Here is a tiny trained network, its code and every weight. The questions are about switching its units off for an input and a target symbol, where a switched-off unit gives its printed mean instead of its output.

import numpy as np


def w(rows, s, z=0):
    codes = np.array(rows[::2]) - 128.0
    scale = np.full(codes.shape[1], s)
    scale[-1] = z or s
    return codes * scale


def f(y):
    return y / 2 * (1 + np.tanh(0.7978845608 * (y + 0.044715 * y**3)))


def softmax(a):
    e = np.exp(a - a.max(-1, keepdims=True))
    return e / e.sum(-1, keepdims=True)


def log_softmax(a):
    a = a - a.max(-1, keepdims=True)
    return a - np.log(np.exp(a).sum(-1, keepdims=True))


def net(x, mask):
    ids = ['αβζσφω'.index(c) for c in x.split()]
    T = len(ids)
    res = E[ids] + P[:T]
    u = 0
    for l in range(2):
        q, k, v = (res @ M[l].T for M in (Q, K, V))
        z = softmax(np.where(np.tri(T) > 0, q @ k.T / 2**0.5, -1e9)) @ v
        res = res + np.where(mask[u], z, O[l][:, -1]) @ O[l][:, :-1]
        u += 1
        y = f(res @ A[l][:, :-1].T + A[l][:, -1])
        res = res + np.where(mask[u : u + 16], y, B[l][:, -1]) @ B[l][:, :-1]
        u += 16
    return log_softmax(res[-1] @ U[:, :-1].T + U[:, -1])


Q, K, V, O, A, B = {}, {}, {}, {}, {}, {}
E = w([
[77,127,91,112,158,193,163],'α',
[129,42,72,85,107,99,131],'β',
[118,184,67,126,91,208,124],'ζ',
[106,207,143,186,131,107,183],'σ',
[67,180,159,82,152,3,66],'φ',
[101,93,137,181,198,132,52],'ω',
],0.014)
P = w([
[111,159,117,91,175,76,255],'0',
[121,123,89,95,194,109,159],'1',
[133,118,101,125,142,132,134],'2',
[96,119,131,141,106,146,128],'3',
[73,128,134,132,84,158,111],'4',
[47,127,143,142,59,154,118],'5',
],0.0098)
Q[0] = w([
[254,45,183,171,100,111,116],'L0H0',
[86,145,132,29,122,80,65],'L0H0',
],0.0062)
K[0] = w([
[192,119,3,84,210,154,212],'L0H0',
[115,40,111,155,75,141,80],'L0H0',
],0.0066)
V[0] = w([
[138,66,107,91,101,115,47],'L0H0',
[132,106,101,1,78,91,199],'L0H0',
],0.008)
O[0] = w([
[218,97,254,132,39,120,148,79],'L0H0',
[18,172,231,20,134,181,124,252],'L0H0',
],0.007,0.0032)
A[0] = w([
[154,133,137,133,70,185,80,190],'L0N0',
[124,173,176,123,151,172,140,56],'L0N1',
[123,187,104,105,167,132,119,46],'L0N2',
[137,124,76,117,158,161,145,44],'L0N3',
[107,143,74,152,145,163,140,25],'L0N4',
[123,141,144,132,154,104,134,163],'L0N5',
[161,77,142,86,147,145,107,156],'L0N6',
[141,87,116,114,159,138,131,92],'L0N7',
[91,131,165,149,137,145,61,9],'L0N8',
[78,63,74,176,140,153,100,254],'L0N9',
[144,160,44,124,141,200,141,72],'L0N10',
[121,173,152,123,146,74,137,152],'L0N11',
[138,130,121,88,68,208,126,98],'L0N12',
[168,89,65,93,140,61,194,197],'L0N13',
[106,136,156,126,62,144,166,79],'L0N14',
[193,104,116,254,123,139,104,38],'L0N15',
],0.0093,0.0033)
B[0] = w([
[108,143,105,162,126,124,160,139],'L0N0',
[168,148,154,115,149,158,134,130],'L0N1',
[181,116,144,181,112,120,150,155],'L0N2',
[171,115,124,144,112,142,152,139],'L0N3',
[153,101,133,138,81,123,127,154],'L0N4',
[107,133,138,148,152,112,122,152],'L0N5',
[89,47,99,115,108,121,120,150],'L0N6',
[140,87,112,100,139,138,136,131],'L0N7',
[145,131,142,141,181,122,99,133],'L0N8',
[85,116,89,88,130,167,121,254],'L0N9',
[174,123,96,156,69,97,147,170],'L0N10',
[119,154,133,154,149,65,124,165],'L0N11',
[134,148,115,120,67,106,122,156],'L0N12',
[88,129,85,124,202,152,139,169],'L0N13',
[125,159,161,118,103,128,150,141],'L0N14',
[137,106,211,84,1,77,143,141],'L0N15',
],0.0097,0.0063)
Q[1] = w([
[6,139,49,112,40,97,125],'L1H0',
[227,102,107,253,191,89,22],'L1H0',
],0.0048)
K[1] = w([
[46,108,203,254,109,150,21],'L1H0',
[108,71,99,54,184,101,200],'L1H0',
],0.0059)
V[1] = w([
[162,218,126,159,57,60,136],'L1H0',
[149,116,111,132,59,214,253],'L1H0',
],0.0063)
O[1] = w([
[217,162,97,2,147,166,137,5],'L1H0',
[77,162,126,90,146,74,251,54],'L1H0',
],0.0088,0.0026)
A[1] = w([
[156,196,214,183,61,74,168,109],'L1N0',
[186,114,137,165,20,130,166,40],'L1N1',
[95,79,120,68,157,82,94,185],'L1N2',
[171,90,178,90,2,137,89,120],'L1N3',
[101,126,109,139,121,139,163,74],'L1N4',
[151,85,83,101,119,217,96,187],'L1N5',
[98,128,186,99,62,131,153,43],'L1N6',
[240,124,46,102,132,104,138,173],'L1N7',
[121,190,218,143,159,74,183,61],'L1N8',
[108,159,182,149,206,79,120,182],'L1N9',
[139,154,74,166,122,84,124,160],'L1N10',
[113,77,174,141,136,124,62,133],'L1N11',
[127,138,99,213,169,118,112,166],'L1N12',
[113,56,186,69,110,57,107,200],'L1N13',
[152,161,93,54,71,130,199,4],'L1N14',
[69,146,108,116,129,105,208,110],'L1N15',
],0.009,0.0036)
B[1] = w([
[163,67,6,136,202,249,96,156],'L1N0',
[82,85,77,125,234,149,113,141],'L1N1',
[139,179,74,156,112,147,161,255],'L1N2',
[108,152,254,130,118,75,136,170],'L1N3',
[130,93,159,156,116,72,123,164],'L1N4',
[104,172,139,201,204,184,177,215],'L1N5',
[102,131,127,63,105,110,94,157],'L1N6',
[59,196,158,66,88,140,139,160],'L1N7',
[65,158,158,88,233,136,151,173],'L1N8',
[114,155,104,125,154,208,154,203],'L1N9',
[77,106,125,163,112,139,131,168],'L1N10',
[172,90,90,167,103,125,145,233],'L1N11',
[101,127,62,112,96,155,85,207],'L1N12',
[165,174,120,186,72,165,163,234],'L1N13',
[184,67,80,104,197,115,78,213],'L1N14',
[105,56,129,123,119,77,85,252],'L1N15',
],0.0069,0.0079)
U = w([
[152,47,190,173,254,47,165,3],'α',
[163,70,61,198,45,139,129,217],'β',
[205,241,181,126,166,192,161,141],'ζ',
[62,140,204,101,26,28,129,145],'σ',
[207,28,103,52,124,109,108,56],'φ',
[33,143,85,104,251,183,142,134],'ω',
],0.0046,0.0051)

Each question gives the input, a string of symbols that net reads in full, and the target symbol t.
The units are the heads (2 rows each of Q, K, V and O) and the neurons (one row each of A and B). Each row of codes is followed by its name. A weight is (code - 128) times the scale printed after its matrix; where a second scale follows, it is the last column's (O, A, B and U).
mask holds one flag per unit, layer by layer, with each layer's heads first. A switched-off unit (its flag False) gives its mean, the last column of its rows in O or B, instead of its output. The means were averaged over made-up inputs and are rounded, as every weight is.
A unit's drop is (log p(t) with every unit on - log p(t) with that unit switched off) / (log p(t) with every unit on - log p(t) with every unit switched off).
The circuit of an input: a set's keep is (log p(t) with only the set's units on - log p(t) with every unit switched off) / (log p(t) with every unit on - log p(t) with every unit switched off). Starting from the 12 units with the biggest drops (on a tie, the unit counted first), units are removed one at a time, each time the one whose removal leaves the highest keep (on an exact tie, the one counted first), for as long as the keep stays at least 0.8.
units of the circuit, in order: the units of the circuit, biggest drop first
most important unit: the unit with the biggest drop
k most important neurons: the k neurons with the biggest drops, biggest first
top k neurons in layer l: the k neurons of layer l with the biggest drops, biggest first
drop of u: that unit's drop, to one decimal
input ω ω β ω, target σ: units of the circuit, in order => (L0H0; L0N15; L1N3)
input ω ω σ ω ω, target σ: units of the circuit, in order => (L0N15; L0H0; L1N3)
input ζ φ β, target ζ: top 2 neurons in layer 0 => (L0N11; L0N9)
input ω σ σ ω φ, target β: units of the circuit, in order => (L1H0; L0H0)
input φ σ ζ β, target ω: units of the circuit, in order => (L1H0; L0N13; L0N10; L1N11)
input ω σ ω, target β: most important unit => L0H0
input α φ β β, target ζ: top 2 neurons in layer 1 => (L1N5; L1N3)
input β ζ ζ β ζ β, target φ: top 2 neurons in layer 0 => (L0N12; L0N10)
input β ω α, target β: 2 most important neurons => (L0N10; L1N8)
input σ β β ζ α, target φ: top 2 neurons in layer 1 => (L1N14; L1N15)
input β β β φ α, target ζ: top 3 neurons in layer 1 => (L1N5; L1N3; L1N15)
input σ β ζ ζ β φ, target ζ: top 2 neurons in layer 1 => (L1N13; L1N15)
input β ζ β, target φ: top 2 neurons in layer 1 => (L1N14; L1N15)
input β β ζ, target φ: 2 most important neurons => (L1N14; L0N12)
input β σ φ, target ζ: top neuron in layer 0 => (L0N9)
input β β β, target σ: drop of L0H0 => 1.1
input α β ω α, target β: drop of L1H0 => 0.6
input ζ α β β β α, target σ: drop of L1N4 => 0.1
input σ ζ β, target ω: drop of L1N11 => 0.1
input ω β ω, target β: top neuron in layer 1 => (L1N11)
